Below is a small trained network, with its code and all its weights. Each question gives an input and a target symbol and asks what happens when units are switched off, that is, made to give their printed mean instead of their output.

import numpy as np


def w(rows, s, z=0):
    codes = np.array(rows[::2]) - 128.0
    scale = np.full(codes.shape[1], s)
    scale[-1] = z or s
    return codes * scale


def f(y):
    return y / 2 * (1 + np.tanh(0.7978845608 * (y + 0.044715 * y**3)))


def softmax(a):
    e = np.exp(a - a.max(-1, keepdims=True))
    return e / e.sum(-1, keepdims=True)


def log_softmax(a):
    a = a - a.max(-1, keepdims=True)
    return a - np.log(np.exp(a).sum(-1, keepdims=True))


def net(x, mask):
    ids = ['ΓΘβεζλσ'.index(c) for c in x.split()]
    T = len(ids)
    res = E[ids] + P[:T]
    r = res
    for j in range(2):
        rows = slice(2 * j, 2 * j + 2)
        q, k, v = (r @ M[0][rows].T for M in (Q, K, V))
        z = softmax(np.where(np.tri(T) > 0, q @ k.T / 2**0.5, -1e9)) @ v
        o = O[0][rows]
        res = res + np.where(mask[j], z, o[:, -1]) @ o[:, :-1]
    y = f(res @ A[0][:, :-1].T + A[0][:, -1])
    res = res + np.where(mask[2:18], y, B[0][:, -1]) @ B[0][:, :-1]
    return log_softmax(res[-1] @ U[:, :-1].T + U[:, -1])


Q, K, V, O, A, B = {}, {}, {}, {}, {}, {}
E = w([
[156,168,137],'Γ',
[88,129,141],'Θ',
[122,138,167],'β',
[191,40,149],'ε',
[81,158,215],'ζ',
[166,151,6],'λ',
[97,202,94],'σ',
],0.019)
P = w([
[254,144,184],'0',
[36,53,77],'1',
[46,79,71],'2',
[82,103,85],'3',
[95,118,82],'4',
[114,130,89],'5',
[127,138,90],'6',
[129,129,90],'7',
[130,120,87],'8',
],0.0062)
Q[0] = w([
[162,249,98],'H0',
[96,70,207],'H0',
[109,158,48],'H1',
[187,62,186],'H1',
],0.016)
K[0] = w([
[119,2,82],'H0',
[124,236,117],'H0',
[75,211,111],'H1',
[209,65,190],'H1',
],0.014)
V[0] = w([
[164,27,235],'H0',
[5,129,76],'H0',
[101,33,105],'H1',
[255,78,66],'H1',
],0.0089)
O[0] = w([
[169,191,177,27],'H0',
[72,53,126,1],'H0',
[255,79,203,58],'H1',
[225,118,95,242],'H1',
],0.0099,0.00098)
A[0] = w([
[170,82,122,133],'N0',
[197,57,138,53],'N1',
[85,72,115,87],'N2',
[120,165,240,125],'N3',
[152,121,228,157],'N4',
[211,139,97,243],'N5',
[164,183,99,214],'N6',
[83,76,203,236],'N7',
[95,98,128,228],'N8',
[146,127,144,127],'N9',
[141,107,203,149],'N10',
[146,117,246,2],'N11',
[222,98,156,106],'N12',
[131,115,115,90],'N13',
[141,226,84,151],'N14',
[125,123,141,112],'N15',
],0.011,0.0083)
B[0] = w([
[124,170,78,191],'N0',
[121,204,144,217],'N1',
[103,170,255,170],'N2',
[240,176,99,182],'N3',
[190,121,104,171],'N4',
[134,48,164,249],'N5',
[76,62,154,220],'N6',
[144,143,33,196],'N7',
[122,138,66,199],'N8',
[152,108,102,137],'N9',
[145,139,94,157],'N10',
[98,85,23,136],'N11',
[3,223,115,225],'N12',
[106,148,121,125],'N13',
[79,81,158,245],'N14',
[132,148,123,122],'N15',
],0.0083,0.012)
U = w([
[162,128,179,191],'Γ',
[54,150,118,178],'Θ',
[144,65,101,188],'β',
[138,254,99,41],'ε',
[167,116,85,112],'ζ',
[92,54,173,3],'λ',
[89,221,205,52],'σ',
],0.0087,0.0047)

Each question gives the input, a string of symbols that net reads in full, and the target symbol t.
The units are the heads (2 rows each of Q, K, V and O) and the neurons (one row each of A and B). Each row of codes is followed by its name. A weight is (code - 128) times the scale printed after its matrix; where a second scale follows, it is the last column's (O, A, B and U).
mask holds one flag per unit, heads first, then neurons. A switched-off unit (its flag False) gives its mean, the last column of its rows in O or B, instead of its output. The means were averaged over made-up inputs and are rounded, as every weight is.
A unit's drop is (log p(t) with every unit on - log p(t) with that unit switched off) / (log p(t) with every unit on - log p(t) with every unit switched off).
The circuit of an input: a set's keep is (log p(t) with only the set's units on - log p(t) with every unit switched off) / (log p(t) with every unit on - log p(t) with every unit switched off). Starting from the 12 units with the biggest drops (on a tie, the unit counted first), units are removed one at a time, each time the one whose removal leaves the highest keep (on an exact tie, the one counted first), for as long as the keep stays at least 0.8.
circuit, biggest first: the units of the circuit, biggest drop first
k most important neurons: the k neurons with the biggest drops, biggest first
heads that matter: for each layer, one digit per head in row order, 1 if its drop is at least 0.15 and else 0, layers parted by /
drop of u: that unit's drop, to one decimal
input ε σ σ σ ζ σ σ β ε, target Θ: heads that matter => 10
input σ λ σ Γ σ σ λ, target Θ: circuit, biggest first => [H1; H0]
input λ ζ Γ σ σ σ ε, target ε: 3 most important neurons => [N1; N12; N0]
input ζ σ β Θ ζ ζ β, target ε: circuit, biggest first => [N5; N14]
input ε Θ ε ζ, target ε: 2 most important neurons => [N12; N14]
input ζ β ζ β, target ε: heads that matter => 11
input ε ζ ε Θ ζ Θ, target ε: heads that matter => 01
input ε σ Γ, target Γ: heads that matter => 10
input σ ζ Γ β ε, target ε: 2 most important neurons => [N12; N1]
input ζ Θ σ σ ε Γ σ β, target β: drop of N12 => 0.4
input Γ Θ ε σ λ β σ σ β, target β: drop of H0 => 0.2
input Γ ε σ ε σ σ σ ε Γ, target Γ: drop of N1 => 0.1
input ζ Γ Θ, target ε: drop of N5 => 0.5
